Below are the code and all the weights of a small trained network. Each question names an input and a class and asks about switching units off, where a switched-off unit gives its printed mean instead of its output.

import numpy as np


def w(rows, s, z=0):
    codes = np.array(rows[::2]) - 128.0
    scale = np.full(codes.shape[1], s)
    scale[-1] = z or s
    return codes * scale


def f(y):
    return y / 2 * (1 + np.tanh(0.7978845608 * (y + 0.044715 * y**3)))


def log_softmax(a):
    a = a - a.max(-1, keepdims=True)
    return a - np.log(np.exp(a).sum(-1, keepdims=True))


def net(x, mask):
    res = np.array(x, float).reshape(1, 4) / 4 @ E
    y = f(res @ A[0][:, :-1].T + A[0][:, -1])
    res = res + np.where(mask, y, B[0][:, -1]) @ B[0][:, :-1]
    return log_softmax(res[-1] @ U[:, :-1].T + U[:, -1])


A, B = {}, {}
E = w([
[115,187,63,104,124,106,84],'x0',
[135,132,134,108,143,131,138],'x1',
[162,134,253,137,131,157,120],'x2',
[149,110,169,86,149,54,130],'x3',
],0.015)
A[0] = w([
[118,159,121,108,113,116,59,76],'n1',
[106,121,146,131,191,34,71,120],'n2',
[75,203,123,190,157,176,166,83],'n3',
[182,161,169,118,128,167,115,174],'n4',
[88,44,137,163,114,135,185,249],'n5',
[101,212,104,96,97,156,132,97],'n6',
[169,87,124,148,235,92,147,223],'n7',
[187,134,154,104,182,165,111,254],'n8',
[123,136,106,139,108,227,101,141],'n9',
[146,105,61,132,145,101,201,139],'n10',
[90,128,100,118,77,91,210,85],'n11',
[110,58,70,152,250,131,102,71],'n12',
],0.011,0.0043)
B[0] = w([
[62,98,155,83,176,227,89,161],'n1',
[180,45,116,56,106,229,210,200],'n2',
[133,98,171,88,179,135,218,186],'n3',
[224,155,152,108,162,56,83,227],'n4',
[132,163,108,57,118,242,2,254],'n5',
[81,117,80,88,226,138,120,180],'n6',
[143,58,63,46,39,120,87,208],'n7',
[215,205,126,32,96,197,116,231],'n8',
[201,118,68,96,112,132,214,214],'n9',
[177,130,185,93,189,48,25,198],'n10',
[207,220,243,190,201,32,140,164],'n11',
[178,208,193,207,180,106,202,167],'n12',
],0.0066,0.0088)
U = w([
[193,243,254,188,188,89,111,142],'0',
[196,185,27,116,20,161,67,219],'1',
[150,36,99,95,106,200,249,173],'2',
[69,117,142,99,146,227,23,184],'3',
[80,107,147,173,74,166,102,44],'4',
[75,93,207,245,71,115,223,4],'5',
],0.0068,0.0044)

Each question gives the input, the list of numbers given to net, and the class t.
The units are the neurons (one row each of A and B). Each row of codes is followed by its name. A weight is (code - 128) times the scale printed after its matrix; where a second scale follows, it is the last column's (A, B and U).
mask holds one flag per neuron, in row order. A switched-off neuron (its flag False) gives its mean, the last column of its row in B, instead of its output. The means were averaged over made-up inputs and are rounded, as every weight is.
A unit's drop is (log p(t) with every unit on - log p(t) with that unit switched off) / (log p(t) with every unit on - log p(t) with every unit switched off).
The circuit of an input: a set's keep is (log p(t) with only the set's units on - log p(t) with every unit switched off) / (log p(t) with every unit on - log p(t) with every unit switched off). Starting from all 12 units, units are removed one at a time, each time the one whose removal leaves the highest keep (on an exact tie, the one counted first), for as long as the keep stays at least 0.8.
circuit, biggest first: the units of the circuit, biggest drop first
unit that matters most: the unit with the biggest drop
k most important neurons: the k neurons with the biggest drops, biggest first
input [-7,1,5,-2], class 3: circuit, biggest first -> [n5]
input [8,-7,4,-2], class 3: 2 most important neurons -> [n1; n6]
input [1,2,4,6], class 2: 3 most important neurons -> [n2; n5; n10]
input [-5,8,-8,-5], class 0: circuit, biggest first -> [n11; n12]
input [7,6,-5,-5], class 3: circuit, biggest first -> [n6; n1]
input [-5,-8,7,-6], class 1: circuit, biggest first -> [n5; n9]
input [-2,1,-7,4], class 0: circuit, biggest first -> [n11; n12]
input [-3,8,6,3], class 1: circuit, biggest first -> [n7; n8]
input [8,-3,-7,3], class 3: circuit, biggest first -> [n1; n6]
input [8,5,-5,-8], class 2: 2 most important neurons -> [n9; n3]
input [-6,5,-1,2], class 3: 2 most important neurons -> [n5; n9]
input [7,0,-7,8], class 2: 4 most important neurons -> [n2; n5; n4; n1]
input [-6,-5,-6,0], class 0: circuit, biggest first -> [n11; n10]
input [7,3,3,-5], class 3: circuit, biggest first -> [n6]
input [3,-6,0,-7], class 2: circuit, biggest first -> [n3; n9; n5]
input [1,5,-6,6], class 0: 3 most important neurons -> [n11; n10; n12]
input [7,-2,2,3], class 3: 2 most important neurons -> [n1; n9]
input [6,2,-1,2], class 3: 2 most important neurons -> [n1; n9]
input [3,-4,-1,6], class 2: 2 most important neurons -> [n2; n5]
input [-7,8,-6,3], class 1: unit that matters most -> n7
